Below is a small trained network, with its code and all its weights. Each question gives an input and a class and asks what happens when units are switched off, that is, made to give their printed mean instead of their output.

import numpy as np


def w(rows, s, z=0):
    codes = np.array(rows[::2]) - 128.0
    scale = np.full(codes.shape[1], s)
    scale[-1] = z or s
    return codes * scale


def f(y):
    return np.maximum(y, 0)


def log_softmax(a):
    a = a - a.max(-1, keepdims=True)
    return a - np.log(np.exp(a).sum(-1, keepdims=True))


def net(x, mask):
    res = np.array(x, float).reshape(1, 6) / 4 @ E
    y = f(res @ A[0][:, :-1].T + A[0][:, -1])
    res = res + np.where(mask, y, B[0][:, -1]) @ B[0][:, :-1]
    return log_softmax(res[-1] @ U[:, :-1].T + U[:, -1])


A, B = {}, {}
E = w([
[123,77,156,130,240,74,19,147],'x0',
[44,34,29,68,70,233,95,118],'x1',
[25,121,195,144,100,92,79,77],'x2',
[85,221,216,128,143,159,162,140],'x3',
[133,90,201,156,65,167,113,207],'x4',
[127,131,74,254,191,137,201,152],'x5',
],0.0041)
A[0] = w([
[170,174,154,135,147,121,146,140,126],'n0',
[142,161,165,141,153,116,117,142,157],'n1',
[116,131,160,102,149,119,95,137,165],'n2',
[128,133,145,142,129,124,141,122,103],'n3',
[179,191,157,141,153,120,152,139,139],'n4',
[56,141,220,131,74,200,130,162,167],'n5',
[159,5,128,66,119,102,44,130,131],'n6',
[127,151,113,86,110,135,132,126,130],'n7',
[146,141,111,134,166,110,119,121,152],'n8',
[146,77,112,111,119,139,120,129,182],'n9',
[172,107,60,138,176,214,164,163,149],'n10',
[142,131,114,134,158,101,119,115,154],'n11',
[91,129,184,98,181,126,84,137,148],'n12',
[139,108,96,118,162,137,138,130,93],'n13',
[127,109,141,129,104,153,130,122,144],'n14',
[173,142,149,114,7,149,164,138,137],'n15',
[196,208,164,144,157,117,156,142,133],'n16',
[142,127,101,134,145,158,136,143,142],'n17',
[131,161,103,52,107,145,130,112,154],'n18',
[133,152,115,61,102,156,140,110,143],'n19',
[123,95,142,112,129,110,97,130,252],'n20',
[109,103,142,134,142,121,121,131,148],'n21',
[129,158,108,58,102,143,138,111,146],'n22',
[129,149,109,74,104,138,133,113,157],'n23',
[121,132,181,111,163,128,93,147,132],'n24',
[82,117,48,164,142,143,158,113,149],'n25',
],0.013,0.0026)
B[0] = w([
[156,127,133,133,114,73,156,120,200],'n0',
[155,127,163,144,134,85,123,113,192],'n1',
[106,124,128,149,160,121,144,101,179],'n2',
[157,104,135,134,123,120,108,132,144],'n3',
[192,119,122,159,107,70,148,122,223],'n4',
[110,124,145,105,89,146,2,149,233],'n5',
[183,138,118,81,188,128,93,211,253],'n6',
[107,124,139,132,152,136,103,121,163],'n7',
[139,117,113,157,173,152,142,132,174],'n8',
[154,150,122,108,125,146,131,149,185],'n9',
[168,136,72,118,129,201,165,180,223],'n10',
[147,121,119,164,174,156,130,135,170],'n11',
[92,120,141,155,150,112,145,74,200],'n12',
[105,135,128,107,106,147,128,153,155],'n13',
[135,143,96,120,145,150,128,120,161],'n14',
[93,123,93,152,51,218,104,128,231],'n15',
[193,124,125,151,104,46,166,117,247],'n16',
[140,127,107,131,128,157,139,148,163],'n17',
[99,115,144,136,179,145,79,120,192],'n18',
[88,128,138,116,170,149,90,120,189],'n19',
[159,120,123,170,193,145,89,132,196],'n20',
[130,141,138,124,145,136,107,109,155],'n21',
[94,126,157,135,169,149,88,126,189],'n22',
[109,122,144,142,163,145,89,125,180],'n23',
[103,129,140,147,147,111,146,87,183],'n24',
[101,115,129,190,126,198,111,81,202],'n25',
],0.027,0.0065)
U = w([
[213,134,127,144,177,33,253,121,129],'0',
[131,127,61,144,50,169,222,148,141],'1',
[60,167,138,29,97,94,245,121,5],'2',
[166,130,166,131,31,42,145,108,98],'3',
[33,89,185,176,156,149,95,6,161],'4',
[126,143,103,59,149,184,71,242,134],'5',
],0.0053,0.0029)

Each question gives the input, the list of numbers given to net, and the class t.
The units are the neurons (one row each of A and B). Each row of codes is followed by its name. A weight is (code - 128) times the scale printed after its matrix; where a second scale follows, it is the last column's (A, B and U).
mask holds one flag per neuron, in row order. A switched-off neuron (its flag False) gives its mean, the last column of its row in B, instead of its output. The means were averaged over made-up inputs and are rounded, as every weight is.
A unit's drop is (log p(t) with every unit on - log p(t) with that unit switched off) / (log p(t) with every unit on - log p(t) with every unit switched off).
The circuit of an input: a set's keep is (log p(t) with only the set's units on - log p(t) with every unit switched off) / (log p(t) with every unit on - log p(t) with every unit switched off). Starting from the 12 units with the biggest drops (on a tie, the unit counted first), units are removed one at a time, each time the one whose removal leaves the highest keep (on an exact tie, the one counted first), for as long as the keep stays at least 0.8.
units of the circuit, in order: the units of the circuit, biggest drop first
top k neurons: the k neurons with the biggest drops, biggest first
drop when u is switched off: that unit's drop, to one decimal
input [-5,3,3,-7,-8,3], class 4: units of the circuit, in order : n25
input [-8,-6,-8,6,-5,-7], class 3: units of the circuit, in order : n16; n15; n10
input [-1,8,-1,-4,-7,6], class 1: units of the circuit, in order : n25; n10
input [-3,-4,-8,-2,-1,-3], class 0: top 2 neurons : n16; n5
input [3,-5,0,3,-2,-8], class 0: units of the circuit, in order : n15; n16
input [-5,-5,-8,4,5,-1], class 3: top 2 neurons : n15; n16
input [4,-4,4,5,8,-1], class 4: top 2 neurons : n5; n12
input [-3,0,0,-3,0,4], class 1: top 2 neurons : n6; n5
input [-8,2,-1,-6,-6,6], class 1: top 4 neurons : n10; n6; n5; n25
input [2,-5,-3,-7,-1,-6], class 0: top 2 neurons : n5; n15
input [-7,-5,0,4,6,-5], class 3: top 2 neurons : n16; n4
input [-4,-4,4,-3,-7,-5], class 4: top 2 neurons : n6; n10
input [-5,6,-1,2,-1,-1], class 4: top 2 neurons : n6; n25
input [7,0,-2,6,4,-6], class 4: units of the circuit, in order : n12
input [-3,-7,-2,6,2,3], class 0: top 2 neurons : n16; n4
input [-8,-8,-6,-3,4,7], class 0: top 4 neurons : n16; n4; n0; n5
input [2,-8,7,6,8,2], class 3: drop when n5 is switched off : 1.0
input [-6,-6,-4,-6,7,0], class 1: drop when n15 is switched off : 1.1
input [-7,-7,7,-1,-5,7], class 0: drop when n5 is switched off : 0.1
input [-6,-8,2,-5,6,-5], class 3: top neuron : n10
